Below are the code and all the weights of a small trained network. Each question names an input and a target symbol and asks about switching units off, where a switched-off unit gives its printed mean instead of its output.

import numpy as np


def w(rows, s, z=0):
    codes = np.array(rows[::2]) - 128.0
    scale = np.full(codes.shape[1], s)
    scale[-1] = z or s
    return codes * scale


def f(y):
    return y / 2 * (1 + np.tanh(0.7978845608 * (y + 0.044715 * y**3)))


def softmax(a):
    e = np.exp(a - a.max(-1, keepdims=True))
    return e / e.sum(-1, keepdims=True)


def log_softmax(a):
    a = a - a.max(-1, keepdims=True)
    return a - np.log(np.exp(a).sum(-1, keepdims=True))


def net(x, mask):
    ids = ['ΔΦΨΩβγεζλτ'.index(c) for c in x.split()]
    T = len(ids)
    res = E[ids] + P[:T]
    u = 0
    for l in range(2):
        r = res
        for j in range(2):
            rows = slice(4 * j, 4 * j + 4)
            q, k, v = (r @ M[l][rows].T for M in (Q, K, V))
            z = softmax(np.where(np.tri(T) > 0, q @ k.T / 4**0.5, -1e9)) @ v
            o = O[l][rows]
            res = res + np.where(mask[u + j], z, o[:, -1]) @ o[:, :-1]
        u += 2
        y = f(res @ A[l][:, :-1].T + A[l][:, -1])
        res = res + np.where(mask[u : u + 4], y, B[l][:, -1]) @ B[l][:, :-1]
        u += 4
    return log_softmax(res[-1] @ U[:, :-1].T + U[:, -1])


Q, K, V, O, A, B = {}, {}, {}, {}, {}, {}
E = w([
[133,165,123,175,203,102,102],'Δ',
[78,159,147,220,119,90,129],'Φ',
[188,15,154,140,139,91,74],'Ψ',
[162,122,92,26,51,63,196],'Ω',
[186,30,156,121,161,149,101],'β',
[114,159,235,245,97,108,148],'γ',
[160,86,41,148,98,135,73],'ε',
[6,146,114,80,136,154,113],'ζ',
[111,41,68,143,108,159,144],'λ',
[99,164,100,139,173,61,93],'τ',
],0.018)
P = w([
[141,151,43,149,153,29,248],'0',
[117,166,111,106,137,82,157],'1',
[140,151,102,97,139,81,190],'2',
[113,134,135,130,153,116,110],'3',
[127,141,145,83,120,127,131],'4',
[105,127,139,155,160,142,90],'5',
[127,133,157,94,102,146,93],'6',
[94,130,149,166,160,163,77],'7',
[118,124,185,106,86,156,70],'8',
[74,129,159,181,164,188,74],'9',
[108,125,186,129,70,166,33],'10',
[87,156,164,182,175,217,92],'11',
[61,111,183,171,80,193,48],'12',
],0.011)
Q[0] = w([
[94,190,123,124,214,94,83],'L0H1',
[86,92,92,63,132,93,116],'L0H1',
[120,130,134,75,131,254,95],'L0H1',
[121,119,133,128,129,162,176],'L0H1',
[138,156,110,73,107,130,162],'L0H2',
[164,85,72,191,147,201,123],'L0H2',
[188,114,126,182,124,108,145],'L0H2',
[178,127,152,104,76,204,104],'L0H2',
],0.0084)
K[0] = w([
[122,254,87,97,203,123,88],'L0H1',
[110,102,74,85,83,164,57],'L0H1',
[127,122,181,86,165,202,145],'L0H1',
[103,149,126,144,111,166,144],'L0H1',
[127,85,114,72,117,127,165],'L0H2',
[163,125,161,195,166,188,46],'L0H2',
[176,146,152,178,81,93,154],'L0H2',
[129,172,181,49,67,220,71],'L0H2',
],0.008)
V[0] = w([
[53,43,149,127,57,100,191],'L0H1',
[171,115,186,172,90,131,216],'L0H1',
[74,123,134,131,118,42,101],'L0H1',
[136,119,67,84,163,80,136],'L0H1',
[104,76,115,168,105,63,109],'L0H2',
[103,198,77,72,255,169,117],'L0H2',
[113,165,144,104,33,125,52],'L0H2',
[103,119,113,183,64,73,78],'L0H2',
],0.0072)
O[0] = w([
[216,100,146,146,222,193,150,197],'L0H1',
[103,174,141,52,59,68,111,60],'L0H1',
[114,189,186,163,177,160,89,245],'L0H1',
[191,212,207,204,128,149,225,212],'L0H1',
[117,207,125,6,244,199,194,254],'L0H2',
[134,117,237,118,38,226,149,76],'L0H2',
[116,59,136,32,117,146,100,115],'L0H2',
[149,204,142,3,239,130,96,249],'L0H2',
],0.0054,0.0034)
A[0] = w([
[65,58,108,140,32,180,149,85],'L0N1',
[93,36,106,1,155,113,125,188],'L0N2',
[252,77,111,123,44,131,150,254],'L0N3',
[96,157,181,180,44,146,183,72],'L0N4',
],0.0074,0.0035)
B[0] = w([
[135,97,159,127,114,167,160,138],'L0N1',
[148,75,84,98,169,78,147,253],'L0N2',
[198,94,214,111,92,151,124,227],'L0N3',
[200,135,57,106,255,70,80,143],'L0N4',
],0.0089,0.0038)
Q[1] = w([
[84,107,124,134,44,68,87],'L1H1',
[64,40,152,143,117,145,90],'L1H1',
[55,169,133,173,162,76,171],'L1H1',
[121,142,167,41,115,126,212],'L1H1',
[57,35,109,138,122,213,25],'L1H2',
[85,67,172,131,119,83,116],'L1H2',
[128,171,99,1,28,82,143],'L1H2',
[181,83,151,65,11,30,212],'L1H2',
],0.0081)
K[1] = w([
[120,91,200,119,59,47,102],'L1H1',
[92,136,154,114,114,150,74],'L1H1',
[151,210,141,226,155,111,102],'L1H1',
[136,166,151,99,140,81,220],'L1H1',
[106,91,172,98,115,130,25],'L1H2',
[121,153,81,99,32,187,46],'L1H2',
[144,100,144,57,90,105,245],'L1H2',
[173,134,101,101,69,81,205],'L1H2',
],0.011)
V[1] = w([
[143,2,139,129,111,121,143],'L1H1',
[216,169,154,133,82,58,117],'L1H1',
[154,151,222,144,158,127,61],'L1H1',
[69,88,152,132,170,138,234],'L1H1',
[187,155,68,152,89,133,130],'L1H2',
[79,139,132,185,107,156,175],'L1H2',
[87,196,188,143,173,57,157],'L1H2',
[64,183,96,145,34,133,70],'L1H2',
],0.0087)
O[1] = w([
[103,112,129,219,132,33,85,80],'L1H1',
[21,82,123,91,152,131,156,135],'L1H1',
[94,143,126,135,61,142,235,161],'L1H1',
[141,206,119,143,93,124,47,170],'L1H1',
[117,2,78,180,173,255,129,87],'L1H2',
[185,96,69,122,80,107,50,111],'L1H2',
[89,84,202,109,121,23,44,254],'L1H2',
[125,97,122,14,142,167,103,11],'L1H2',
],0.0081,0.0067)
A[1] = w([
[119,199,106,116,193,125,249,20],'L1N1',
[37,126,44,36,94,128,170,48],'L1N2',
[136,63,108,227,215,88,72,1],'L1N3',
[61,139,139,66,125,54,255,9],'L1N4',
],0.0071,0.0038)
B[1] = w([
[157,96,192,120,102,82,104,153],'L1N1',
[147,169,72,244,175,35,106,134],'L1N2',
[89,173,38,99,81,205,72,255],'L1N3',
[199,175,95,154,105,206,65,216],'L1N4',
],0.011,0.0058)
U = w([
[105,118,193,114,43,166,96,112],'Δ',
[143,102,147,131,138,90,95,105],'Φ',
[97,192,156,220,254,38,146,177],'Ψ',
[59,155,191,132,116,175,108,153],'Ω',
[98,140,132,195,100,83,145,115],'β',
[126,109,113,124,132,60,106,103],'γ',
[156,106,143,127,209,171,141,164],'ε',
[239,128,121,128,103,52,154,168],'ζ',
[136,173,159,161,95,177,72,2],'λ',
[132,93,168,149,131,105,92,101],'τ',
],0.0092,0.0088)

Each question gives the input, a string of symbols that net reads in full, and the target symbol t.
The units are the heads (4 rows each of Q, K, V and O) and the neurons (one row each of A and B). Each row of codes is followed by its name. A weight is (code - 128) times the scale printed after its matrix; where a second scale follows, it is the last column's (O, A, B and U).
mask holds one flag per unit, layer by layer, with each layer's heads first. A switched-off unit (its flag False) gives its mean, the last column of its rows in O or B, instead of its output. The means were averaged over made-up inputs and are rounded, as every weight is.
A unit's drop is (log p(t) with every unit on - log p(t) with that unit switched off) / (log p(t) with every unit on - log p(t) with every unit switched off).
The circuit of an input: a set's keep is (log p(t) with only the set's units on - log p(t) with every unit switched off) / (log p(t) with every unit on - log p(t) with every unit switched off). Starting from all 12 units, units are removed one at a time, each time the one whose removal leaves the highest keep (on an exact tie, the one counted first), for as long as the keep stays at least 0.8.
units of the circuit, in order: the units of the circuit, biggest drop first
unit that matters most: the unit with the biggest drop
top k neurons: the k neurons with the biggest drops, biggest first
top k neurons in layer l: the k neurons of layer l with the biggest drops, biggest first
input Δ τ τ ζ λ β ζ Ω Ψ λ Δ β, target λ: units of the circuit, in order => L1H1; L1N3
input ε Φ λ Ψ ζ λ, target Ψ: units of the circuit, in order => L1H2
input λ Ω λ ε ε ε Ω τ ε, target Ω: top 3 neurons => L0N3; L1N3; L0N2
input Ω Φ Ω ζ Ψ Φ, target Ω: units of the circuit, in order => L1H1; L0N2
input ε Φ γ γ, target Ω: units of the circuit, in order => L0H1; L1H1
input Ω ε β, target Ω: units of the circuit, in order => L1N3; L1H1; L1H2; L0H1
input ζ ε ε ζ Δ ζ Ω Ω Ω ζ, target λ: units of the circuit, in order => L1H1; L0H1
input ε λ λ Ω β Ψ ε ε, target Ψ: top 2 neurons => L1N4; L0N3
input Φ ε Ψ τ ζ β Ω ε τ, target Ω: units of the circuit, in order => L1H1; L0N2; L0H1; L0H2
input β ε ε, target β: units of the circuit, in order => L1H2; L1H1; L0N3; L1N3
input Φ Φ τ Φ λ λ λ τ ε γ γ Ω Ψ, target γ: top 2 neurons => L0N2; L1N3
input Ψ τ Φ Φ Φ ζ ε Ψ ε ζ Ψ λ, target ζ: units of the circuit, in order => L1H2; L1H1; L0H1
input γ ε ε, target γ: units of the circuit, in order => L1H2; L0H2; L1N3
input γ ε λ Φ τ Δ Ψ ζ, target Ψ: units of the circuit, in order => L1N2; L1N3
input ε ε Ω ζ Ψ τ Φ β Ψ Δ λ, target Ψ: units of the circuit, in order => L1H2; L1H1
input β ζ Φ ζ Ω Ω Δ Δ ε ζ, target Δ: units of the circuit, in order => L0H2; L1H2
input λ ε γ γ β β, target γ: top 2 neurons => L0N2; L1N3
input γ ε Δ ζ ζ γ λ Ψ γ τ ε λ β, target ε: units of the circuit, in order => L1H2
input Ω Ω λ ε ε τ Ψ ε λ ζ β, target λ: top 4 neurons => L1N3; L0N2; L0N3; L0N1
input Ψ Ω β, target Ψ: units of the circuit, in order => L1H2
input ε λ γ γ, target Ω: top 2 neurons => L0N2; L1N4
input ζ ζ γ λ, target ζ: top 2 neurons => L0N2; L0N3
input Φ ζ λ β, target ζ: top 2 neurons in layer 0 => L0N3; L0N4
input Ω ε λ, target Ω: top 2 neurons => L1N3; L0N4
input Φ ε Δ ε ζ Ω λ λ Ω λ λ Ω λ, target λ: top 2 neurons => L1N3; L0N2
input Ω γ Φ Ψ ε Δ Δ ζ ε Φ β Δ ε, target β: top 2 neurons => L0N3; L1N4
input ε ε γ γ ε ε, target γ: unit that matters most => L0H2
input ζ β ζ β λ λ ε, target λ: top 2 neurons => L1N3; L0N1
input Ω ζ Ω Ψ, target ζ: top 2 neurons in layer 0 => L0N3; L0N2
input Φ ζ ε Φ, target Ω: top 3 neurons => L0N2; L1N2; L0N4
